[[137 133 142 125 122 132 127 118]
 [133 140 123 123 131 137 135 127]
 [142 137 128 126 103 129 130 117]
 [132 132 126 124 132 132 125 126]]
|
[[142 137 128 126 103 129 130 117]
 [137 133 142 125 122 132 127 118]
 [133 140 123 123 131 137 135 127]
 [132 132 126 124 132 132 125 126]]

[[140 142 144 141 114]
 [118 119 116 116 138]
 [141 143 144 142 113]
 [121 123 120 120 134]
 [149 149 153 151 106]
 [143 141 144 144 114]]
|
[[149 149 153 151 106]
 [143 141 144 144 114]
 [141 143 144 142 113]
 [140 142 144 141 114]
 [121 123 120 120 134]
 [118 119 116 116 138]]

[[130 128 141 129 125 125 128 128 130]
 [146 127 130 129 125 128 128 128 130]
 [127 122 147 129 128 128 128 128 125]
 [140 128 132 129 125 128 128 128 150]
 [142 128 130 129 125 128 128 128 130]
 [144 128 137 129 125 128 128 128 142]
 [124 128 141 129 131 129 128 128 118]
 [131 128 144 129 125 124 128 128 130]
 [134 131 150 129 125 124 128 128 116]]
|
[[146 127 130 129 125 128 128 128 130]
 [144 128 137 129 125 128 128 128 142]
 [142 128 130 129 125 128 128 128 130]
 [140 128 132 129 125 128 128 128 150]
 [134 131 150 129 125 124 128 128 116]
 [131 128 144 129 125 124 128 128 130]
 [130 128 141 129 125 125 128 128 130]
 [127 122 147 129 128 128 128 128 125]
 [124 128 141 129 131 129 128 128 118]]

[[136 129 136 135 135 136 134 130 119 108 134 136 136 136]
 [138 129 139 138 135 139 134 133 118 104 137 138 139 139]]
|
[[138 129 139 138 135 139 134 133 118 104 137 138 139 139]
 [136 129 136 135 135 136 134 130 119 108 134 136 136 136]]

[[106 110]
 [147 146]
 [ 99 108]
 [108 107]
 [118 108]
 [120 106]
 [156 149]
 [133 147]]
|
[[156 149]
 [147 146]
 [133 147]
 [120 106]
 [118 108]
 [108 107]
 [106 110]
 [ 99 108]]

[[147 150 152 148 106 149 150]
 [153 153 157 155 102 157 151]]
|
[[153 153 157 155 102 157 151]
 [147 150 152 148 106 149 150]]

[[132 118 128 118 117 132 118 131 116 122]
 [127 122 128 121 120 133 122 131 119 122]
 [137 115 128 114 113 133 115 131 113 122]
 [151 106 128 105 103 132 106 131 105 123]
 [104 136 129 136 135 133 136 132 132 121]
 [ 98 140 129 140 139 133 140 133 135 121]]
|
[[151 106 128 105 103 132 106 131 105 123]
 [137 115 128 114 113 133 115 131 113 122]
 [132 118 128 118 117 132 118 131 116 122]
 [127 122 128 121 120 133 122 131 119 122]
 [104 136 129 136 135 133 136 132 132 121]
 [ 98 140 129 140 139 133 140 133 135 121]]
---
[[142 138 108 143 128 143 143 128 142 128 141 128 111 144]
 [115 119 151 114 127 114 114 126 115 126 116 130 146 113]]
|
[[144 113]
 [111 146]
 [128 130]
 [141 116]
 [128 126]
 [142 115]
 [128 126]
 [143 114]
 [143 114]
 [128 127]
 [143 114]
 [108 151]
 [138 119]
 [142 115]]

[[138 111]
 [130 113]
 [142 104]
 [121 124]
 [137 120]
 [122 142]
 [124 124]]
|
[[111 113 104 124 120 142 124]
 [138 130 142 121 137 122 124]]

[[138 130 131 130 138]
 [140 130 126 137 134]
 [136 137 122 133 119]
 [124 129 133 124 143]
 [129 124 139 127 138]
 [135 126 130 125 142]
 [131 126 119 123 133]
 [136 136 113 131 121]
 [120 133 117 147 157]
 [114 106 114 130 110]
 [129 121 125 113 133]]
|
[[138 134 119 143 138 142 133 121 157 110 133]
 [130 137 133 124 127 125 123 131 147 130 113]
 [131 126 122 133 139 130 119 113 117 114 125]
 [130 130 137 129 124 126 126 136 133 106 121]
 [138 140 136 124 129 135 131 136 120 114 129]]

[[135 130 120 134 109 152 117 111 135 123 134]
 [142 129 122 132 111 146 121 117 132 127 131]
 [136 127 119 128 122 151 124 133 153 139 134]
 [149 133 123 138 106 155 127 121 115 133 132]
 [121 125 134 117 132 140 126 125 128 132 135]
 [144 132 123 125 129 141 119 118 121 142 137]]
|
[[134 131 134 132 135 137]
 [123 127 139 133 132 142]
 [135 132 153 115 128 121]
 [111 117 133 121 125 118]
 [117 121 124 127 126 119]
 [152 146 151 155 140 141]
 [109 111 122 106 132 129]
 [134 132 128 138 117 125]
 [120 122 119 123 134 123]
 [130 129 127 133 125 132]
 [135 142 136 149 121 144]]

[[124  98 120 151 136 109 120 137 122 128]
 [126 126 123 120 123 125 130 132 128 128]
 [119 134 133 118 118 131 124 117 132 129]]
|
[[128 128 129]
 [122 128 132]
 [137 132 117]
 [120 130 124]
 [109 125 131]
 [136 123 118]
 [151 120 118]
 [120 123 133]
 [ 98 126 134]
 [124 126 119]]

[[131 129 128 117 129 128 127 129 129 128 128 128 130 127 115 131]
 [104 128 129 128 128 137 131 128 127 129 124 129 128 128 129 125]
 [131 128 128 132 128 129 128 129 128 128 127 128 123 128 127 144]
 [129 126 133 127 135 126 132 138 135 131 130 134 128 127 129 129]]
|
[[131 125 144 129]
 [115 129 127 129]
 [127 128 128 127]
 [130 128 123 128]
 [128 129 128 134]
 [128 124 127 130]
 [128 129 128 131]
 [129 127 128 135]
 [129 128 129 138]
 [127 131 128 132]
 [128 137 129 126]
 [129 128 128 135]
 [117 128 132 127]
 [128 129 128 133]
 [129 128 128 126]
 [131 104 131 129]]
---
[[125 121 122 137 127 114 127 131 125 121 131 124 137 100 112 146]
 [128 146 126 133 126 118 128 129 132 126 119 132 140 153 133 111]
 [137 127 139 126 133 142 133 130 140 138 141 133 131 106 117 150]
 [128 146 123 146 132 132 114 123 122 128 131 133 140 112 133 127]
 [119 125 119 129 122 108 107 120 124 117 133 132 115 127 122 127]
 [135 113 135 138 137 130 128 130 122 137 127 131 123 129 110 121]]
|
[[125 122 127 127 125 131 137 112]
 [128 126 126 128 132 119 140 133]
 [137 139 133 133 140 141 131 117]
 [128 123 132 114 122 131 140 133]
 [119 119 122 107 124 133 115 122]
 [135 135 137 128 122 127 123 110]]

[[126 129 128 129 118 126 142 116 130 117 122 125 122 128 124 125]
 [127 123 126 138 128 125 130 124 129 134 136 128 101 130 134 129]]
|
[[126 128 118 142 130 122 122 124]
 [127 126 128 130 129 136 101 134]]

[[138 138 117 110 102 138 119 100 138 136 104 108 138 136 137 137]
 [149 149 117 116 115 149 118 118 147 150 115 120 147 146 151 147]
 [100 104 143 141 141 104 141 138 106 104 139 140 107 104 104 102]]
|
[[138 117 102 119 138 104 138 137]
 [149 117 115 118 147 115 147 151]
 [100 143 141 141 106 139 107 104]]

[[139 137 120 132]
 [123 125 146 132]
 [124 126 149 134]
 [139 137 119 131]
 [138 137 121 132]
 [123 125 146 132]
 [123 125 146 132]
 [124 126 150 134]
 [124 126 149 133]
 [124 125 148 133]
 [124 125 149 134]]
|
[[139 120]
 [123 146]
 [124 149]
 [139 119]
 [138 121]
 [123 146]
 [123 146]
 [124 150]
 [124 149]
 [124 148]
 [124 149]]

[[115 103 108]
 [115 103 108]
 [136 149 140]
 [116 104 110]]
|
[[115 108]
 [115 108]
 [136 140]
 [116 110]]

[[127 126 139 125 149 150 128 137 118]
 [118 108 122 128 136 127 142 146 136]
 [149 134 121 116 135 142 145 118 131]
 [133 150 132 112 129 146 138 130 125]
 [134 122 123 103 118 118 116 109 124]
 [134 121 113 130 117 115 125 138 121]
 [119 121 138 123 139 141 120 142 117]
 [117 155 118 132 125 117 138 139 126]
 [105 130 137 115 125 124 128 129 136]
 [109 136 126 122 125 122 142 139 138]]
|
[[127 139 149 128 118]
 [118 122 136 142 136]
 [149 121 135 145 131]
 [133 132 129 138 125]
 [134 123 118 116 124]
 [134 113 117 125 121]
 [119 138 139 120 117]
 [117 118 125 138 126]
 [105 137 125 128 136]
 [109 126 125 142 138]]
